Below is a small trained network, with its code and all its weights. Each question gives an input and a target symbol and asks what happens when units are switched off, that is, made to give their printed mean instead of their output.

import numpy as np


def w(rows, s, z=0):
    codes = np.array(rows[::2]) - 128.0
    scale = np.full(codes.shape[1], s)
    scale[-1] = z or s
    return codes * scale


def f(y):
    return y / 2 * (1 + np.tanh(0.7978845608 * (y + 0.044715 * y**3)))


def softmax(a):
    e = np.exp(a - a.max(-1, keepdims=True))
    return e / e.sum(-1, keepdims=True)


def log_softmax(a):
    a = a - a.max(-1, keepdims=True)
    return a - np.log(np.exp(a).sum(-1, keepdims=True))


def net(x, mask):
    ids = ['ΔΣΩαγεζηλμψ'.index(c) for c in x.split()]
    T = len(ids)
    res = E[ids] + P[:T]
    u = 0
    for l in range(2):
        r = res
        for j in range(2):
            rows = slice(3 * j, 3 * j + 3)
            q, k, v = (r @ M[l][rows].T for M in (Q, K, V))
            z = softmax(np.where(np.tri(T) > 0, q @ k.T / 3**0.5, -1e9)) @ v
            o = O[l][rows]
            res = res + np.where(mask[u + j], z, o[:, -1]) @ o[:, :-1]
        u += 2
        y = f(res @ A[l][:, :-1].T + A[l][:, -1])
        res = res + np.where(mask[u : u + 16], y, B[l][:, -1]) @ B[l][:, :-1]
        u += 16
    return log_softmax(res[-1] @ U[:, :-1].T + U[:, -1])


Q, K, V, O, A, B = {}, {}, {}, {}, {}, {}
E = w([
[102,74,111],'Δ',
[179,139,183],'Σ',
[168,116,145],'Ω',
[70,241,100],'α',
[138,103,112],'γ',
[126,112,188],'ε',
[186,105,52],'ζ',
[253,123,81],'η',
[132,74,70],'λ',
[139,111,157],'μ',
[26,44,127],'ψ',
],0.022)
P = w([
[146,143,170],'0',
[151,122,180],'1',
[143,160,166],'2',
[146,176,152],'3',
[143,189,145],'4',
[136,220,133],'5',
[139,229,128],'6',
[140,221,125],'7',
[132,243,119],'8',
[125,252,114],'9',
],0.0044)
Q[0] = w([
[145,178,171],'L0H1',
[169,160,61],'L0H1',
[252,101,93],'L0H1',
[112,183,102],'L0H2',
[183,69,135],'L0H2',
[44,36,207],'L0H2',
],0.014)
K[0] = w([
[155,126,146],'L0H1',
[134,82,108],'L0H1',
[116,64,207],'L0H1',
[92,144,47],'L0H2',
[104,125,203],'L0H2',
[187,4,166],'L0H2',
],0.02)
V[0] = w([
[254,103,165],'L0H1',
[126,197,90],'L0H1',
[95,251,153],'L0H1',
[99,216,48],'L0H2',
[110,224,126],'L0H2',
[85,131,120],'L0H2',
],0.006)
O[0] = w([
[118,197,102,251],'L0H1',
[105,68,192,44],'L0H1',
[100,40,174,49],'L0H1',
[159,24,178,50],'L0H2',
[187,3,144,129],'L0H2',
[158,90,148,89],'L0H2',
],0.006,0.0025)
A[0] = w([
[138,136,177,84],'L0N1',
[67,200,97,72],'L0N2',
[87,33,140,115],'L0N3',
[71,149,138,3],'L0N4',
[171,143,4,155],'L0N5',
[32,136,79,140],'L0N6',
[131,194,30,168],'L0N7',
[54,127,132,33],'L0N8',
[89,133,136,19],'L0N9',
[59,138,131,42],'L0N10',
[115,123,80,53],'L0N11',
[114,139,97,90],'L0N12',
[83,75,32,143],'L0N13',
[142,138,192,127],'L0N14',
[159,148,153,78],'L0N15',
[121,131,125,133],'L0N16',
],0.011,0.0041)
B[0] = w([
[96,144,82,129],'L0N1',
[166,91,195,141],'L0N2',
[164,214,135,148],'L0N3',
[192,85,153,119],'L0N4',
[161,2,115,253],'L0N5',
[59,61,185,148],'L0N6',
[108,77,73,240],'L0N7',
[127,25,173,127],'L0N8',
[142,89,124,114],'L0N9',
[140,97,171,125],'L0N10',
[100,107,89,122],'L0N11',
[100,107,108,126],'L0N12',
[53,55,128,158],'L0N13',
[87,161,86,147],'L0N14',
[158,126,96,140],'L0N15',
[117,128,122,128],'L0N16',
],0.0075)
Q[1] = w([
[103,60,73],'L1H1',
[8,103,104],'L1H1',
[29,59,144],'L1H1',
[99,190,1],'L1H2',
[161,176,139],'L1H2',
[96,83,168],'L1H2',
],0.0098)
K[1] = w([
[162,93,137],'L1H1',
[186,39,136],'L1H1',
[115,80,196],'L1H1',
[85,251,91],'L1H2',
[171,150,170],'L1H2',
[134,104,150],'L1H2',
],0.012)
V[1] = w([
[98,174,93],'L1H1',
[82,162,111],'L1H1',
[124,155,82],'L1H1',
[254,162,47],'L1H2',
[157,172,183],'L1H2',
[97,39,185],'L1H2',
],0.006)
O[1] = w([
[110,62,129,93],'L1H1',
[132,13,132,83],'L1H1',
[145,107,184,137],'L1H1',
[107,145,2,252],'L1H2',
[188,186,107,38],'L1H2',
[165,26,203,190],'L1H2',
],0.0041,0.0026)
A[1] = w([
[217,185,74,84],'L1N1',
[125,108,184,63],'L1N2',
[139,230,154,87],'L1N3',
[59,138,114,225],'L1N4',
[207,229,208,123],'L1N5',
[76,82,95,4],'L1N6',
[243,179,142,88],'L1N7',
[190,132,81,178],'L1N8',
[165,71,51,105],'L1N9',
[166,165,88,93],'L1N10',
[194,66,98,68],'L1N11',
[83,71,51,90],'L1N12',
[89,98,40,16],'L1N13',
[124,244,86,120],'L1N14',
[5,202,167,114],'L1N15',
[24,226,145,156],'L1N16',
],0.012)
B[1] = w([
[82,134,157,198],'L1N1',
[92,150,94,143],'L1N2',
[143,148,162,152],'L1N3',
[161,77,83,195],'L1N4',
[71,91,147,173],'L1N5',
[156,192,251,147],'L1N6',
[57,141,115,170],'L1N7',
[116,148,67,249],'L1N8',
[169,171,148,251],'L1N9',
[106,120,179,156],'L1N10',
[102,157,148,213],'L1N11',
[114,94,135,205],'L1N12',
[153,111,162,165],'L1N13',
[86,76,164,191],'L1N14',
[146,211,136,156],'L1N15',
[174,179,151,168],'L1N16',
],0.013)
U = w([
[157,21,113,106],'Δ',
[65,186,171,7],'Σ',
[45,116,62,163],'Ω',
[163,110,161,162],'α',
[193,64,25,116],'γ',
[173,217,225,72],'ε',
[250,114,131,197],'ζ',
[194,213,53,142],'η',
[201,79,192,77],'λ',
[149,137,150,196],'μ',
[119,96,189,108],'ψ',
],0.012,0.013)

Each question gives the input, a string of symbols that net reads in full, and the target symbol t.
The units are the heads (3 rows each of Q, K, V and O) and the neurons (one row each of A and B). Each row of codes is followed by its name. A weight is (code - 128) times the scale printed after its matrix; where a second scale follows, it is the last column's (O, A, B and U).
mask holds one flag per unit, layer by layer, with each layer's heads first. A switched-off unit (its flag False) gives its mean, the last column of its rows in O or B, instead of its output. The means were averaged over made-up inputs and are rounded, as every weight is.
A unit's drop is (log p(t) with every unit on - log p(t) with that unit switched off) / (log p(t) with every unit on - log p(t) with every unit switched off).
The circuit of an input: a set's keep is (log p(t) with only the set's units on - log p(t) with every unit switched off) / (log p(t) with every unit on - log p(t) with every unit switched off). Starting from the 12 units with the biggest drops (on a tie, the unit counted first), units are removed one at a time, each time the one whose removal leaves the highest keep (on an exact tie, the one counted first), for as long as the keep stays at least 0.8.
units of the circuit, in order: the units of the circuit, biggest drop first
k most important neurons of layer l: the k neurons of layer l with the biggest drops, biggest first
which heads matter: for each layer, one digit per head in row order, 1 if its drop is at least 0.15 and else 0, layers parted by /
drop when u is switched off: that unit's drop, to one decimal
input Σ ε α γ μ ζ Ω γ, target ζ: units of the circuit, in order	L0H2, L1N7, L1N14
input ε ε ε Ω α λ ψ ψ Ω, target ψ: which heads matter	01 / 01
input Ω α η Ω ε, target η: which heads matter	10 / 01
input ψ η ε Δ Ω α Ω ψ Δ, target ψ: units of the circuit, in order	L1H2, L0H1
input α Ω Ω Ω γ Ω γ Ω ψ ε, target ψ: which heads matter	10 / 01
input λ γ ε, target ε: which heads matter	01 / 00
input Δ Σ Ω Ω Ω α η Δ, target η: which heads matter	11 / 10
input Ω Ω Ω Ω Ω Ω γ η α γ, target η: units of the circuit, in order	L1N14, L1N5
input ψ Ω Ω η, target η: units of the circuit, in order	L1N8, L1N14
input α μ Δ η Σ, target η: which heads matter	01 / 01
input η μ α, target η: which heads matter	11 / 01
input ε Ω Ω ε λ ζ, target ζ: units of the circuit, in order	L1N9, L0N5
input ψ Ω ε Ω Ω Δ λ Ω λ ε, target ε: which heads matter	00 / 00
input ζ Ω ζ λ ζ Ω Δ η ζ ψ, target ψ: 3 most important neurons of layer 0	L0N8, L0N6, L0N13
input ζ γ γ α ψ μ η ε Ω Ω, target η: 2 most important neurons of layer 0	L0N3, L0N5
input Ω α ε ζ λ, target ζ: most important neuron of layer 1	L1N9
input Ω ε Ω Ω Ω η Δ η, target η: 3 most important neurons of layer 1	L1N9, L1N8, L1N11
input Ω μ μ Ω, target Ω: most important neuron of layer 0	L0N13
input ε ε λ, target λ: drop when L0N5 is switched off	0.1
input ε α η ε ε ε, target η: drop when L1N15 is switched off	0.2
